[  2 -16   1 -12 -14 -25   1  15   9 -10  14 -12   1  -5   3  21  -3] | <81> + <33>
[ -6 -14   3  -1  -7  -6  31  17  11 -17   0  -5   4  12  -9  24  -3] | <82> + <33>
[ -1  -8   9 -16 -10 -22  16   8   0 -22   5   5  -2  22   1  19 -24] | <81> + <33>
[  8  -4  -1  -1  -8  15  11   5   4 -24  -5   9  -3  27 -10  -4  -9] | <82> + <33>
[ -4   1   2  11  -4 -31   8   8   3 -17 -12  34  -8   6  -5  24  -3] | <81> + <32>
[ -5 -12   5  -9  -8  -5  32  18   9 -27  -1  -6  -1  18  -5  26 -17] | <88> + <33>
[ -7  -5   1  -6   6 -13   9  20   9 -13   4   8  -3   7   1  11 -16] | <81> + <33>
[ -1 -10   4  -5   5 -11   1   9   6  -4   0 -11  -3   6   2  -8 -10] | <81> + <33>
[ 13  -6   9 -15  -2  13  31  14   1 -20   9   9   5  25  -3  12  -9] | <82> + <33>
[ -7   6  -8   5   4  10  -6   3   5 -26   7  14  -4   0  -9   2  -6] | <82> + <33>
[  7  -9  13   0 -10  -8  18  15   3 -15   0   6  -4  17   2   6 -10] | <81> + <33>
[  1 -11  -9   1 -18  -5 -32   7 -15  -8  15   4   1  34  -2  51  -3] | <87> + <30>
[ -9   0  -2  16  -2 -17  26   9  15  37   6  23   0  13  -3  24   2] | <81> + <32>
[  3   2  -7  -9 -10 -26   4   6  -1  -6  -4   1  -4  16  -5   6  -1] | <87> + <33>
[  5   0   3 -10   0 -11  22   1   5  -5  -2  15   9  14   7 -11  11] | <81> + <32>
[-15  -2   3  -4 -10 -27   5  10   0 -13  -1  -4  -5 -23   9  -1  -3] | <81> + <33>
[ -3 -13  18  -4   6  -6   1   4  16   0   3  -3   6  17   8 -21 -10] | <81> + <33>
[-19  -5   1   3 -11 -35  10  12  12 -15   5  20   2  23  -3   6  -9] | <81> + <33>
[ 15 -12  13 -16   7  22  33   9   6 -22  -1 -18  -1  26  -8   9 -13] | <88> + <33>
[ -2  -6   1  -9  -6   0 -11   6  -7   7  15   3 -17   0   9  20  -1] | <81> + <30>
[-29  10  -7 -10 -10 -32   7  24 -27 -24   5   9  -5  -5   3  27  -8] | <81> + <33>
[ -2 -15   2   3  -5  -7   2   3  -9  -2  16  -7  -2  -2   4  27  -6] | <81> + <30>
[  2  -2  -3  -2  -4 -18  22   9   0 -11   3   4  -3   4   9  12  -9] | <81> + <33>
[ -3  -7  -6  31  -2 -14  34   9  18 -16   6  14  -5   6  -3  32  -9] | <82> + <32>
[  5   2   9  -4  -3   9   2  -1   8 -14 -18 -13  -5 -13  -3 -21  -8] | <82> + <33>
[ 12  13 -10 -17 -13  -6 -10 -12   2 -12  -8   0  -1 -12  -5 -16  -2] | <87> + <33>
[  3 -18   1  -7  -1   4  41  11  15 -43   7   8 -13   0 -14   5  -1] | <88> + <33>
[-30  -2   1  13  -1   3  23  12  -4 -16   1  15   1  25 -14  23  -2] | <82> + <32>
[ -3  -6   0   3  -7 -32  15   8   8 -18   4   9  -1   6  -6  -5  -4] | <81> + <33>
[-10 -27  -7  13  -9 -21  21  12   0 -10   4  31  -9 -12  -3  22  -3] | <81> + <32>
[-18  -8  -9  -2  -7 -21  19  11   7 -14  13   6  -5   2  -2  26   4] | <81> + <33>
[ -4  -7  -2  18  -3  13  21  10   2 -16   9  23  34   7  -2   6  -2] | <82> + <32>
[ -4  -4  11 -11  -9   9   2  21  -4  -8   7   6  -3  17  -1 -10  -8] | <81> + <33>
[-12  -5   2 -10 -10  -5   8   7  21 -20  -2  -4   1  -8  -5 -12  12] | <81> + <33>
[ -1  -9   4  19  -9  10  22   6   7 -17  11   1   0   9   2  11  -6] | <88> + <33>
[ -5 -11  -4 -14  -9  14  13   7  11 -16   2   9  -5  25  -4  33  -9] | <82> + <33>
[ -8  -6   1  -4  -2 -15  -2   4 -14 -12   7   7   0 -13   0  28 -11] | <81> + <30>
[  7   9 -11   5   4 -11 -10   7  11 -15  -2  13  -7  -9  -9  -9  -9] | <87> + <33>
[ -6   6  -1  -3  -9 -33  -7   8  13  -6  -4  -7  -8  23 -16 -16   0] | <87> + <33>
[-10  -6  -9   2 -20   8   8  14   7 -19   1  12  -6   5  -2  21   0] | <82> + <33>
[ -4  -6   2  -9  -3 -28  10  11  -8 -20   1  -6  -5  25  -4  18  -7] | <81> + <33>
[  0   4 -11  14  -8   6  18   2   4 -12   2  22  -2  -1   0  28  -7] | <81> + <32>
[ -2   3  13  11  -6 -38  17  16  15 -17 -12   6  14  28  -5   8 -17] | <88> + <33>
[-14   4  -6  10  -7 -16  14  12   5 -13  14  21  -8  -1  -4  20 -13] | <81> + <32>
[ 10  -7 -16 -14 -11  12  16   6   5 -34   3  -7 -29  -7  -4  22   2] | <88> + <33>
[  9   2 -12   4  -3   2   3   0   6 -14  -8   4  -6  25  -8  -9  -4] | <87> + <33>
[-17  -8   1   3  -5  41  14  15  10 -19  -9  -1 -12  30  -6  13   7] | <88> + <33>
[-12  -7  -4 -12 -16 -35   5  12   9 -24   7  -1  -5  17  -4  17  -9] | <81> + <33>
[-20  -2   0   1  -6 -10  -6  11  -2  -5   5  14  -2 -16  10  15  -8] | <81> + <30>
[-16  -8  -2  -5 -13  20  -5  14   9 -17   1  -1   2  14  -5   8 -11] | <88> + <33>
[  7  -2  11   4 -11   4  22   9   7 -29   1  -5   5  14   2  17 -14] | <88> + <33>

[  6   4   7  -4 -13  -6  -1   5   5   0  -6   0   0   4   4  -7   2] | <21> + <47>
[  5   6  13  -8 -16 -12   5  -6   3   1 -18   2  -4   7   7  -4   1] | <17> + <47>
[  6   3  10  -5  -9  -6  -3   2   6  -1   0  -1  -2   5   1 -10  -6] | <21> + <47>
[ -4   1   4  -2  -8  -9   9 -11   2  15   2   1  -3   3   5  -6  -3] | <17> + <48>
[  3   6   8  -1 -14  -4   0   3   1  -5  -3   2   3   4   3  -8  -1] | <21> + <47>
[-3  1  1 -1 -2 -5  2 -1  6 17  9 -3  4 -5  4 -9  6] | <17> + <47>
[-1  3  4  1 -8 -1  2 -2 -3 -7 -4  3  2  6  1 -4  1] | <19> + <48>
[ 13   2   8  -9 -14  -7  -3   4   9  -4 -18   1 -11   8   5   1  -7] | <21> + <47>
[  7   3   8  -1 -10  -8  -2   3  -1   3   2   3  -6   2   2  -2 -11] | <21> + <47>
[  9   3   5  -5 -18  -6  -4   4  10   3  -6  -1  -1   7   6  -8  -4] | <17> + <47>
[ 9  4 10 -7 -6 -8 -4  3  6  3 -6 -1  2  3  4 -7 -3] | <21> + <47>
[ -3   5   5   4 -11  -6   6  -7  -9   3   2   5   5   3   2  -4   0] | <19> + <47>
[  4   6  13  -2 -11  -8   1  -6  -3   1   0   2   4   7   4  -9  -5] | <19> + <47>
[  3   3   9  -5  -4  -8   5  -8  -3   4 -10   2   1   2   5   0  -1] | <19> + <47>
[ -2   3  11   1  -6 -10   4 -13  -5   7   6   2   0   6   3  -9 -11] | <19> + <47>
[ 9  4  9 -5 -8 -5 -3  4  5 -3 -6  0 -2  4  3 -4 -4] | <21> + <47>
[  4   3   5   0 -13  -5   1   6   0  -4  -2   2  -6   2   0  -2  -2] | <21> + <47>
[ -4   4  -3   9 -23  -2   7   3  -4  -1   4   4   1   4   4  -3   4] | <17> + <48>
[-3  2  4  0  4 -1 -1 -6 -1  5  5 -1  8 -2  1 -8  2] | <19> + <47>
[ -4   5   2  10 -20  -3   1   5  -1   0  24   1  -3   6  -3 -18  -7] | <17> + <47>
[ -3   3   7   2  -4  -2   0  -7  -4  -2   6   1  10   4   1 -11  -2] | <19> + <47>
[  8   3   5  -6 -17  -4  -1   8   9  -2 -12   1  -6   3   4  -4   2] | <21> + <47>
[ -8   4   7   0  -9  -5  24 -13  -7   0  -7   4   3   5   3  -3   5] | <19> + <47>
[  4   5   8   2 -14  -8   1   2  -2  -2   3   4  -5   3   2  -6  -8] | <21> + <47>
[  7   5   9  -4 -15  -5   0   1   0  -4 -11   3   3   5   6  -3   0] | <21> + <47>
[  7   6  10   1 -18  -9   0   2  -3   0   0   3   0   5   4  -7  -8] | <21> + <47>
[ 4  3 10 -1  0 -6 -1 -7 -5  4  0  2  5  3  4 -3 -7] | <19> + <48>
[  5   5   8   0 -10  -6  -2   5   2   9   5   0   3   0   5 -10  -3] | <21> + <47>
[  4   4   4   1 -10  -5  -2   2  -1   4   4   2   4   2   4  -8  -1] | <21> + <47>
[  8   5   7  -4 -12  -6  -2   1   3   3  -6   0   4   5   7  -6  -2] | <21> + <48>
[-1  4  8  2 -5 -5  1 -8 -5  2  8  1  4  6  1 -9 -8] | <19> + <47>
[ -1   5   9   0  -7  -7   2 -10  -5   2   1   2   9   6   4  -9  -3] | <19> + <47>
[ -5   5   7   2  -7  -4   6 -13  -8  -2  -1   4   7   7   3  -8   1] | <17> + <47>
[  8   3   5  -4 -16  -7  -1   2   6  -1 -11   1  -4   7   6  -3  -1] | <21> + <47>
[-2  4 11  0 -7 -8  5 -9 -5  3  4  3 -3  5  1 -9 -7] | <19> + <47>
[  6   6  11  -6  -8  -4   3  -6  -3  -8 -24   4   5   7   7   3   4] | <17> + <47>
[ 6  4  7 -2 -4 -6 -1  1 -1  7 -5  2  5 -2  6 -1  0] | <17> + <47>
[ 7  4  5  0 -6 -6 -2  5  0  4  1  2  0 -1  4 -3 -4] | <21> + <47>
[  3   5   5   1 -14  -5  -2   4   2   3   3   0   6   2   5 -11   2] | <21> + <47>
[  2   5  16  -9  -2 -10   6  -6  -4  -3 -17   3   0   0   2  -2   7] | <17> + <47>
[  7   3   5  -4 -15  -6   0   4   7   0  -8   0  -3   5   5  -5   1] | <21> + <47>
[ 2  5  6  3 -7 -4 -1  5 -6  0  8  3  4 -2  1 -7  0] | <21> + <47>

[  9 -15  -6  18  13  -1 -12  -3 -22   1  -1   4 -15   9  -5  -1  -1] | <50> + <245>
[  2 -10  -5   5   2  -8  -3  -1  -3 -12  -6   6  -8   7  -6  -3   4] | <50> + <238>
[ 0 -8 35 -1  9  1 -1  8  8 -6 -6  2 -6  3 -5 -5  0] | <40> + <250>
[ -6  -9  -5   4   2   9   3  -2  13   4   2   1 -14   3   1  -7   1] | <43> + <241>
[ -9  -3 -15   4   6   2  13  -4   3  -2   6   8   8  -6  -5 -12  -6] | <40> + <245>
[-42   4 -16 -22 -10  34  42 -12  42  -5   4  27  34  10  22 -42   8] | <40> + <241>
[ 13  -5  -3   9  15  -3  -7   4 -23   5  -2  13 -13   1  -7  -1   0] | <40> + <245>
[ -5 -11 -12   5   9  -6  -8  -3 -12   2   5   3 -14   6  -7  -2  -7] | <43> + <241>
[-11 -10  -5  19   4   8   8  -2   1   4   4  18 -11   5  -1 -17  12] | <40> + <241>
[  4  -9  -7  10  12   4   4   0 -16   4   6  -1 -10   3  -5  -8   1] | <50> + <241>
[-13  -3  -8   5  14  15   7   1   8  -7   6  -2  -3   1  -8 -15  -3] | <40> + <241>
[-14  -9  -1   7   7 -12 -14  -6 -32   0  -9 -11  -7   8  -5   0   6] | <43> + <243>
[ -1 -11  -4   0   4  -6   9  -1   3  -3   3   4 -17   6   2 -18  -3] | <50> + <241>
[  6 -10  -5  15   8   9  -5   2 -25  -2   3  -9 -12  -2  -8  -9  -3] | <50> + <241>
[ -6  -8  -8   7   7   7  -4  -5 -11   7   6   8   7  -1  -3   0  -8] | <43> + <245>
[  2 -10  -7  11  -1   8   0   8   7  -7  -5  -2  -9   4  -6  -6   6] | <50> + <250>
[ -6  -4  -5   3   8   9  12   1   3   2  -1  14   2   0   1 -14  -5] | <40> + <245>
[  0 -13 -10   4   5  -7  -4  -5  -9  -4  -3   4  -4   9  -6  -1  -2] | <43> + <238>
[ -6  -3  -3   8   0  11   7  -2   3   4  -3  -1   3   2   0 -16   2] | <50> + <241>
[  5  -4 -12   0   6   0  -2   5   0 -13   0  -4  -1   1  -4  -3  -1] | <40> + <238>
[  8  -9 -13  -2  -1  -2   0  -2   1  -7  -2  -1  -4   4 -14  -6   3] | <50> + <238>
[ 12 -13  -9   5  11  -3  -9   4 -15  -5 -12  10  -9   6  -3  -7   3] | <40> + <238>
[  0  -9 -11  -5   6  -8  -6  -6  -8 -10   5   7  -1   3 -13   0  -5] | <43> + <238>
[-13  -2  -5  -8   9   3  12   0  15  -4  -5  11   3   4  -1 -18   6] | <40> + <238>
[-10  -5 -11   7  12  10   3   4  -8  -5   4   1 -10   4  -5 -13  -1] | <40> + <241>
[-17 -10 -14   4  -5  12  11  -7   8   6   6   3  -4   4  -3  -8  -1] | <43> + <241>
[-12 -11  -9   2  -7   5   8 -11  14  -3  -5  10  -1   9   1  -7   8] | <43> + <238>
[-16  -5 -13  -4 -15   8  19  -1  30  -4   9   1  -1   3   3 -15   2] | <50> + <250>
[ -7   2  -9  -3   3   6   6   1  13  -5  -8  -2  -4   6 -11 -15   9] | <40> + <250>
[ -2  -1 -14   5   9   8  -4   2 -14   5  -2   7  -3   3  -6  -7   0] | <40> + <241>
[  0  -2   1  12   9  18   5   2 -10   5   3   4  -7  -1  -5 -16   2] | <50> + <241>
[ -2  -6  -5  14  -1   0   1   2   2  -3  -7   5  -2  11  -1 -11   3] | <50> + <238>
[ -8   0 -11  -4  -6   6  14  -1  25  -4   0   4   0   5   0 -14   2] | <40> + <250>
[ -8 -11  -3   7  -5   2  -8   3  13 -12 -10  10  -4   4   4 -18  11] | <50> + <238>
[  6 -14  -6  15  18  -4 -13   1 -22  -2   1  14 -13   0  -8   2  -4] | <50> + <245>
[-8 -4 -7  2 15  1  5  3  0 -1 -2 16 -2  4 -4 -7  2] | <40> + <245>
